[123 111  75 172 165 164 142] : dag
[123 111  75 172  93 164 142] : zepof
[123 120  99 150  99 150 134] : basik
[144 111  75 172  93 164 142] : Let
[123 111  75 172 107 107 130] : kedob
[149  86 127 156 158 163 112] : zib
back: [134 150  99 150]	basik
back: [134 150  99]	basik
asked: [123 120  99 150  99 150 134]	basik

[125 127 156 126 127 119 125 134 130 124 124 124 126 151 124 131 130]  putik
[125  73 125 117 169  83 123 120 130 182 130 164 174 125 125 165  77]  Teduv
[126 129 115 132 124 119 124 125 124 130 124 126 134 151 127 129 129]  sed
back: [151 126 124 124 124 130 134 125]	putik
back: [124 151 126 124 124 124 130 134 125 119 127]	putik
back: [126 124 130 124 125 124 119 124 132]	sed
back: [129 129 127 151 134 126 124 130]	sed

[111 140 156 134 127 125]  gupu
[111 156 127 140 134  75]  bune
[ 97 125 137 132 130 148]  Lote
back: [125 127 134 156]	gupu
back: [148 130 132]	Lote
back: [134 156 140 111]	gupu
back: [127 134 156 140 111]	gupu
back: [134 156]	gupu

[126 153 134 132 162 120 159 141 133 118 115 118 130 131 124 119 130 147
 130 156 126 141 121 132 121 149 117 119 103 149 114 118 130 140 123 166
 107 126 136 149 152 108 110 148  98 119]  Nim
[140 137 123 115 136 131 168 138 141 116 103 128 130 129 140 116 131 142
 122 162 109 121 121 134 115 143 136 103 126 141 127 129 120 126 110 158
 107 114 121 142 156 111 128 157 108 113]  vamo
[129 118 135  98 116 126 155 135 130 122 123 149 106 126 136 122 104 143
 119 178 104  92 119 117 112 141 137 115 128 134 136 143 123 102 138 135
 147 119 126 134 137 125 155 130 161 126]  nefa
[125 136 113 118 152 141 138 129 150 170 111 107 141 101 121 153  95 128
 118 118  87 127 124 113 125 122 120 167 132 154 131 105 144 127 137 133
 121 128 117 123  99 135 143 152 127 103]  Doz
[113 119 118 123 108 107 157  95 136 156 118 135 132 112 137 120 133 135
 126 113 143 130 117 151 140 159  83 127  98  99 132 114 152 127  99 129
 110 115 154 132 140 106 142 127 138 129]  viv
[115 117 139 148 144 139 108 120 128 105 151 111 115 141 127 137 154 118
 132 120 178 145 147 135 139 137 133 130 140 131 132 147  95 163 115 118
 123 127 126  99 155 123 115 114 119 142]  muso
[116 115 126 125 106 103 158  97 126 152 117 138 132 110 143 115 130 135
 126 111 142 131 114 156 142 154  82 134 100  99 141 119 156 117 101 129
 106 118 160 141 133 107 143 124 135 128]  kosug
[115 135 139 123 126 142 109 128 125 107 147 104 116 137 120 130 152 119
 126 129 169 142 147 129 132 132 139 133 145 140 137 149  94 163 117 122
 124 128 119  94 146 128 115 121 116 142]  bovos
[130 117 140  99 120 126 144 141 126 122 127 149 101 122 136 122  97 145
 122 177 110  92 118 121 113 135 139 123 126 132 139 143 123  94 144 140
 152 122 132 136 134 131 156 125 164 124]  Ruziz
[140 159  82 134 110 114 143 121 119 141 132 150 129 100 140 100 114 139
 120 138 124 116 110 151 130 138  90 147 112 103 160 120 152 104 128 138
 112 141 168 156 111 133 151 110 131 132]  nusa
[109 138 104  99 112 100 134  94 146 165  94 131 126 135 146 138 141 123
 142 117 156 117 145 109 121 155 105 120  94 103 111 137 127 114 106 123
 115 102 133 115 136 112 138 126 138 130]  tefa
[115 115 139 145 139 144 108 128 132 104 149 104 122 138 126 140 153 121
 127 127 168 141 149 125 127 136 138 136 141 141 140 147  92 162 124 121
 124 131 116  98 149 121 116 117 117 143]  Pefam
back: [105 155 121 109 145 117 156 117 142 123 141 138]	tefa
back: [126 123 139 135 113]	Ruziz
back: [126 161 130 155 125]	nefa
back: [ 83 159 140]	viv
back: [114 127 137 111 103  94 120]	tefa

[137 134 128 125 140 107 141 134 137  94] = Sosam
[118 140 129 145  92 140 140 109 131 155] = Bude
[129 140 140 129 140  92 145 140 145 143] = Fetab
[140 126 137 114 143  81 126 145 121 125] = mel
[132 111 132 108 135 158 141 134 137 128] = Ker
[137 134 128 125 140 107 141 134 137 125] = munib
[140 152 122 137 138 144 159 117 159 117] = laz
asked: [137 134 128 125 140 107 141 134 137 125]	munib
back: [159 117 159 144 138]	laz
back: [145  92 140 129 140 140]	Fetab
back: [125 121 145 126  81 143 114 137 126]	mel
back: [125 121 145 126  81 143 114]	mel

[125 125 154 128 161 128 130 119 128] = rotut
[120 108 135 124  85 165 102 116 124] = Midut
[126 111 124 125 154 128 128 113 131] = magiv
back: [128 154 125 124]	magiv
back: [116 102 165  85 124 135 108]	Midut
back: [161 128 154]	rotut
back: [130 128 161 128]	rotut
back: [125 124]	magiv
back: [165  85]	Midut

[122 135 140 163  95 113] -> Sisid
[ 83 151 117 129  82 150] -> fanu
[101 122 134 140  98 128] -> ras
[ 76 129 117 151  82 146] -> suz
back: [113  95]	Sisid
back: [140 134 122]	ras
asked: [ 83 151 117 129  82 150]	fanu
back: [150  82]	fanu
back: [146  82 151 117]	suz
back: [134 122]	ras

[144 151 109 144 130 151 159 123 158  99 145 106 158 119 164 110 106 121
 118 107 101] -> giri
[143 126 115 120 136  93 124 145 114  99 138 143 126 153 142 155 151 144
 144 146 103] -> poto
[127 145 136 134 130 130 139 125 141 128 117 117 142 125  78 118 110 125
 110 113 132] -> remuf
[141 104 116 113 126 160 105 115 104 106 119 145 113 106 113 101 153 119
 146 149 108] -> dok
[122 128 125 128 124 178 124 100 123 129 128 126 120  89 127  85 146 144
 151 144 129] -> guz
back: [151 155 142 153 126 143 138  99]	poto
back: [119 153 101 113 106 113 145 119]	dok
back: [146 144 144 151]	poto
back: [125 110 118  78 125 142 117 117 128 141 125]	remuf

[107 110 163 150 156 148 142 136 131 124 119 113  99] = Mekoz
[142 144 150 156 148 163 165 161 156 152 142 136 136] = tofot
[142 144  80 156 148 163 165 161 156 152 142 136 136] = dedi
[142 144 150 156 148 163 144 144 144 145 151 135 138] = midug
asked: [142 144 150 156 148 163 165 161 156 152 142 136 136]	tofot
back: [136 142 152 156 161 165 163 148 156 150 144]	tofot
asked: [142 144  80 156 148 163 165 161 156 152 142 136 136]	dedi

[129 109 123 152 130 167 107 116  94 123 152  99 121 160 101] -> Der
[147 121 154 154  73 137 118 139 143 113  91 127 123 116 152] -> vomo
[147 118  83 129 109 123 152 130 167 106 116  94 120 161 103] -> zan
back: [152 123  94 116 107 167 130 152]	Der
back: [101 160 121  99 152 123  94 116 107 167 130 152]	Der
back: [123  94 116 107 167]	Der
back: [ 94 116 106 167 130 152 123 109 129]	zan
back: [ 91 113 143 139 118 137  73 154 154 121]	vomo
back: [121  99 152]	Der
back: [101 160 121]	Der

[113  91 124 112 166 137 118 124 126  72 131 130 125 138  78 120 118 120
 107 125 155 131 145 109 132 120 135 118  76 145 164 104 139 159 150 123
 120 144 144 135  92 118 142 120 101] -> figu
[125 132 151 131 131 138 164 105 147 142 166 115 100 136 132 155 107 141
 128 100 123 135 145 153 173 143 127 112 138 146 139 152 145 132 108 128
  94 158 111 129 157 133 110 109 109] -> bape
[123 124 132 148 114 132 139 147 134 111 149 122 153 108 149 125 154 131
 121 121 130  99 140 157 112 111 164  76 135 118 104 145 139 141 138 129
 139 127 118 134 112 144 136 146 128] -> luzu
[121 126 138 148 115 132 143 148 140 118 161 121 146 108 147 136 152 132
 124 119 126  98 137 159 127 112 128 131 148  78 105 111 139 138 128 137
 134 135 117 137 117 146 132 137 126] -> nef
back: [110 133 157 129 111 158  94 128 108 132]	bape
back: [104 164 145  76 118 135]	figu
asked: [121 126 138 148 115 132 143 148 140 118 161 121 146 108 147 136 152 132
 124 119 126  98 137 159 127 112 128 131 148  78 105 111 139 138 128 137
 134 135 117 137 117 146 132 137 126]	nef
back: [124 132 152 136 147 108 146 121 161 118 140]	nef
back: [161 118]	nef

[ 75  82  91 186 110 106  87 115  83  89 143  99 157 148  97  90 184 180
 100] = bavas
[ 83  93 178 110 182  84  94 176 170 178 166  97 110 154 109  81  84 102
  83] = Vove
[149 169 132 175 121 105 110 111 179 107 136  73 124  95 100 177  79 148
 127] = nenu
[ 75  82  91 186 110 111 121 179 105  89 143  99 157 148  97 177  79 148
 127] = tof
back: [132 169]	nenu
back: [100 180 184  90  97 148]	bavas
back: [111 110 105]	nenu
back: [176  94]	Vove
back: [179 111 110 105 121]	nenu
asked: [ 75  82  91 186 110 106  87 115  83  89 143  99 157 148  97  90 184 180
 100]	bavas

[157 143 108 110]  pobov
[156 135 128 117]  nug
[115 100 154 138]  sel
[109  88 163 146]  Rine
[133 119  90  89]  dufib
[145 151 108 103]  rosu
[153 134 119 115]  sok
[123  91 171 145]  Vomom
[ 95 134  81  89]  Difi
back: [ 90 119 133]	dufib
back: [119 134]	sok

[114 162 161 102]  gam
[161 162 114  94]  gurit
[162 114 161 102]  Podoz
[156 173 121 140]  por
[114 106 161 102]  Nuz
asked: [114 162 161 102]	gam

[155 126 140 136 124 131 113 107 102 104 175 144 131 128 133 122 147 128
 121 126 113 127 134 137 128 120 137  96 126 136 114  91 138 136 107 123
 152 129 134 134 127 123 136 114 112 152 147 155 167  92 150 173] = liset
[134 173 122  91 147 121 130 140 124 126 137 135 135 135 123 127 108 117
 114 135 143 126 133 125 127 140 121 148 127 135 127 121 128 125 153 132
 142 115 133 110 154 120 139 157 132 143 117 116  95 118 129 131] = mag
[134 104 128 146 118 128 114 114 125 126 118 152 102 114 123 144 153 137
 122 115 131 106 116 135 133 108 124 129 108 130 122 120 121 123 111 132
 134 147 145 117  92 102 133 134 115 131 133 130 137 123 137 142] = gifa
[ 94 138 137 133 129 114 117 136 124 123 131 143 136 128 140 121 178 152
  91 127 132 121 125 142 123 136 116 136 123 135 129 136 134 136 114 138
 107  91 126 102 122 150 132 125 120 131 137 124 127 121 150 144] = kuz
[159 142 140 146 133 126 108 126 135 121 141 155 129 130 124 147 129 147
 141 118 122 117 101 145 107 107 118 128 130 149  97 106 140 129  92 116
 135 122 102 113 122 120 130 137 128 130 135 123 122 146 121 138] = Tined
[124 124 164 143 106 169 117 130 104 133  84  89 125  96 110 137 147 127
 141 120 111 148 120  94 138 107 143 116 131 138 146 119 103 178 127  98
 123 152 129 121  89 129 134 112 105 131 120 133 145 123 114  76] = pid
[135 134 127 120 123 131 133 123 108 107 134 143 143 113 126  83 139 118
 129 113 112 123 151 110 125 124 153 129 114 100 133 115 113 125 180 113
 133 117 121 159 131 135 117 148 163 141 122 130 109 132 139 114] = Zazit
[140 129 122 145 152 120 112 143 146 110 144 147 133 123 129 133 140 119
 120 120 128 120 130 156 142 158 117 138 121 130 108 123 120 122 121 122
 135 121 133 112 131 144 128 122 121 164 132 131 111 120 144 153] = pokob
[155 123 140 136 124 131 113 138 102 104 175 144 131 128 133 122 145 128
 121 126 113 127 134 137 128 120 137  96 126 136 114  91 138 136 107 123
 135 129 134 134 127 123 136 114 112 152 147 155 167  92 150 173] = denez
back: [134 129 135 123 107 136 138  91 114 136 126]	denez
asked: [155 126 140 136 124 131 113 107 102 104 175 144 131 128 133 122 147 128
 121 126 113 127 134 137 128 120 137  96 126 136 114  91 138 136 107 123
 152 129 134 134 127 123 136 114 112 152 147 155 167  92 150 173]	liset
back: [122 120 123 108 130 121]	pokob
back: [121 122 120 123]	pokob
back: [145 147 134 132 111 123 121 120 122]	gifa

[142 135 154 159 113 104 112  89 104 102 126 147 109 111 142] : Duzoz
[120 130 111 127 139  94 116 167 120 168 124 144 128 174 112] : guvub
[145 131 128 166 112 155 143 116 151 126 132 132 140 133 144] : mifu
[148 126 142 119 139 139 102 134 130 148 124 125  93 128 117] : Mezur
[131 139 126 130 102 134 139 142 119 124 148 122 138 177 117] : Zukuf
[149 121 155 166  95  91 106 121 141 148 128 113 109 150 127] : tador
[123 131 120 120 148 116 115 105 136  97 131 125 135  98 162] : kinu
[113 122 132 117 151 153 132  86 131 113 134 139 146 105 158] : bemi
[124 119 117 113 146 144 133 105 136 122 136  87 146 118 149] : siguz
[149 139 149 155 125 121 123 155 160 107 126  99 119 108 151] : Rolep
[131 139 126 130 102 134 139 142 119 124 148 122 109 136 109] : gikin
[123  94 124 118 137 117 117 151 154 151 119  95 136 135 131] : tovek
asked: [123 131 120 120 148 116 115 105 136  97 131 125 135  98 162]	kinu
asked: [131 139 126 130 102 134 139 142 119 124 148 122 138 177 117]	Zukuf

[134 131 130 128 124 128 132] -> peto
[127 142 120 130 123 132 118] -> Sul
[109 143 120 127 132 142 126] -> vesi
[154 129 133 105 120 121 173] -> sav
[154 129 133 105 123 121 173] -> Muga
[129 136 115  92 144 132 118] -> pena
[140 127 129 136 112  92 144] -> sisi
[137 118 133 119 120 125 144] -> Sol
asked: [129 136 115  92 144 132 118]	pena
back: [144  92 112 136 129]	sisi
back: [132 144]	pena
back: [112 136 129 127]	sisi
back: [132 128]	peto
back: [ 92 112]	sisi
back: [136 129 127]	sisi

[137 171 180 146 126 152 133 170 119 139] = novum
[146 126 152 132 170 119 145 138 106 136] = fezev
[138 103 139 159 144  96 179 163 145 179] = bakuv
back: [144 159 139 103]	bakuv
back: [119 170 133 152 126 146]	novum

[ 98 104 132 146]  miv
[128 125 153 141]  Gope
[128 153 125 105]  Kile
[ 85 128 146 126]  vima
[ 99 108 157 119]  kita
[110 157 146 144]  Siv
[ 90 115 128 137]  dav
back: [157 108]	kita
back: [153 125 128]	Gope
asked: [128 153 125 105]	Kile
back: [146 157]	Siv
asked: [128 125 153 141]	Gope
back: [108  99]	kita

[161 131 130 118 117 118 142 175 150 148 112 145 152 112]  bisit
[118 117 118 142 175 149 148 112 145 152 112 133 152 119]  femo
[141 119 130 118 117 118 142 175 150 148 112 162 152 112]  modu
[135 131 130 118 141 118 142 175 150 148 112 145 152 112]  vazus
asked: [135 131 130 118 141 118 142 175 150 148 112 145 152 112]	vazus
back: [112 152 145 112 148 150 175 142 118 117 118]	bisit
back: [133 112 152 145 112 148 149 175 142 118 117]	femo
asked: [141 119 130 118 117 118 142 175 150 148 112 162 152 112]	modu

